Below are the code and all the weights of a small trained network. Each question names an input and a target symbol and asks about switching units off, where a switched-off unit gives its printed mean instead of its output.

import numpy as np


def w(rows, s, z=0):
    codes = np.array(rows[::2]) - 128.0
    scale = np.full(codes.shape[1], s)
    scale[-1] = z or s
    return codes * scale


def f(y):
    return y / 2 * (1 + np.tanh(0.7978845608 * (y + 0.044715 * y**3)))


def softmax(a):
    e = np.exp(a - a.max(-1, keepdims=True))
    return e / e.sum(-1, keepdims=True)


def log_softmax(a):
    a = a - a.max(-1, keepdims=True)
    return a - np.log(np.exp(a).sum(-1, keepdims=True))


def net(x, mask):
    ids = ['βεζηθμ'.index(c) for c in x.split()]
    T = len(ids)
    res = E[ids] + P[:T]
    r = res
    for j in range(2):
        rows = slice(4 * j, 4 * j + 4)
        q, k, v = (r @ M[0][rows].T for M in (Q, K, V))
        z = softmax(np.where(np.tri(T) > 0, q @ k.T / 4**0.5, -1e9)) @ v
        o = O[0][rows]
        res = res + np.where(mask[j], z, o[:, -1]) @ o[:, :-1]
    y = f(res @ A[0][:, :-1].T + A[0][:, -1])
    res = res + np.where(mask[2:6], y, B[0][:, -1]) @ B[0][:, :-1]
    return log_softmax(res[-1] @ U[:, :-1].T + U[:, -1])


Q, K, V, O, A, B = {}, {}, {}, {}, {}, {}
E = w([
[70,205,166,125,129,192,104],'β',
[125,77,133,1,13,35,150],'ε',
[157,165,147,249,114,114,79],'ζ',
[112,159,137,167,225,80,118],'η',
[148,189,43,102,56,103,117],'θ',
[65,106,63,116,203,91,108],'μ',
],0.018)
P = w([
[138,121,188,38,220,32,150],'0',
[138,137,164,112,135,105,2],'1',
[125,100,170,89,155,68,168],'2',
[118,185,122,212,83,48,53],'3',
[124,88,170,95,135,69,171],'4',
[100,222,130,244,65,16,75],'5',
[92,109,161,65,157,71,156],'6',
],0.0082)
Q[0] = w([
[181,133,111,119,105,101,72],'H1',
[106,160,152,43,135,152,117],'H1',
[139,159,164,134,136,114,91],'H1',
[168,108,140,157,27,80,147],'H1',
[43,146,87,57,181,165,39],'H2',
[99,48,174,105,214,176,253],'H2',
[132,144,105,60,83,77,226],'H2',
[187,177,120,166,127,170,118],'H2',
],0.013)
K[0] = w([
[217,153,133,94,75,31,187],'H1',
[103,152,114,107,146,166,241],'H1',
[196,141,142,154,119,156,138],'H1',
[129,168,128,141,75,139,113],'H1',
[9,125,118,139,221,144,164],'H2',
[41,143,151,140,80,60,96],'H2',
[144,145,40,42,71,141,135],'H2',
[216,199,116,178,164,214,119],'H2',
],0.013)
V[0] = w([
[207,141,149,83,47,51,111],'H1',
[104,52,64,110,236,36,54],'H1',
[143,63,40,120,109,120,190],'H1',
[74,97,158,119,40,147,135],'H1',
[241,236,92,53,52,129,142],'H2',
[108,177,166,254,13,152,142],'H2',
[16,242,79,94,62,59,128],'H2',
[140,52,71,60,85,149,227],'H2',
],0.0055)
O[0] = w([
[42,72,109,57,94,157,110,233],'H1',
[21,109,106,138,117,150,128,172],'H1',
[161,76,87,145,140,250,129,113],'H1',
[165,180,131,126,129,198,112,132],'H1',
[127,165,130,236,172,27,120,181],'H2',
[155,73,154,89,158,132,102,89],'H2',
[133,73,184,110,94,55,169,254],'H2',
[202,150,2,119,189,55,171,96],'H2',
],0.0077,0.0074)
A[0] = w([
[135,64,173,119,170,94,152,169],'N1',
[88,161,98,99,88,116,132,52],'N2',
[108,77,64,106,130,121,186,70],'N3',
[88,86,185,84,170,155,247,250],'N4',
],0.011,0.0022)
B[0] = w([
[172,4,89,128,99,156,67,173],'N1',
[170,82,179,133,146,115,96,255],'N2',
[128,248,71,93,154,128,113,231],'N3',
[168,131,157,148,195,156,129,203],'N4',
],0.015,0.0084)
U = w([
[216,139,253,103,157,102,221,158],'β',
[233,125,135,102,143,148,64,13],'ε',
[45,29,124,64,71,164,51,253],'ζ',
[150,34,153,165,205,84,145,60],'η',
[47,221,151,180,90,11,152,153],'θ',
[129,161,104,186,182,142,80,87],'μ',
],0.0067,0.0039)

Each question gives the input, a string of symbols that net reads in full, and the target symbol t.
The units are the heads (4 rows each of Q, K, V and O) and the neurons (one row each of A and B). Each row of codes is followed by its name. A weight is (code - 128) times the scale printed after its matrix; where a second scale follows, it is the last column's (O, A, B and U).
mask holds one flag per unit, heads first, then neurons. A switched-off unit (its flag False) gives its mean, the last column of its rows in O or B, instead of its output. The means were averaged over made-up inputs and are rounded, as every weight is.
A unit's drop is (log p(t) with every unit on - log p(t) with that unit switched off) / (log p(t) with every unit on - log p(t) with every unit switched off).
The circuit of an input: a set's keep is (log p(t) with only the set's units on - log p(t) with every unit switched off) / (log p(t) with every unit on - log p(t) with every unit switched off). Starting from all 6 units, units are removed one at a time, each time the one whose removal leaves the highest keep (on an exact tie, the one counted first), for as long as the keep stays at least 0.8.
units of the circuit, in order: the units of the circuit, biggest drop first
top k neurons: the k neurons with the biggest drops, biggest first
drop when u is switched off: that unit's drop, to one decimal
input η β β β β θ, target ζ: units of the circuit, in order => [H2; N3]
input θ θ β ζ μ, target μ: units of the circuit, in order => [N3; H2; N4]
input θ β ζ θ ζ β ε, target ε: units of the circuit, in order => [N3; N1; H2]
input μ β β θ, target ζ: units of the circuit, in order => [N3; H2]
input μ η ζ θ μ β, target ζ: top 3 neurons => [N3; N4; N2]
input θ β β θ β μ, target ζ: top 2 neurons => [N3; N4]
input θ η θ ζ θ, target θ: units of the circuit, in order => [H2; N4]
input ε β β ε, target θ: top 3 neurons => [N3; N1; N4]
input β θ θ θ θ β β, target β: units of the circuit, in order => [H2; H1]
input μ θ μ μ, target θ: top 2 neurons => [N1; N3]
input β β ε η, target ζ: top 2 neurons => [N3; N1]
input θ β ε ε β, target β: top neuron => [N4]
input θ θ ε ε, target θ: top 3 neurons => [N3; N4; N1]
input μ η θ β, target ζ: drop when H2 is switched off => 1.8
input θ ε ζ μ, target ζ: drop when H2 is switched off => 0.5
input β β η η ε, target ε: drop when N1 is switched off => 0.2
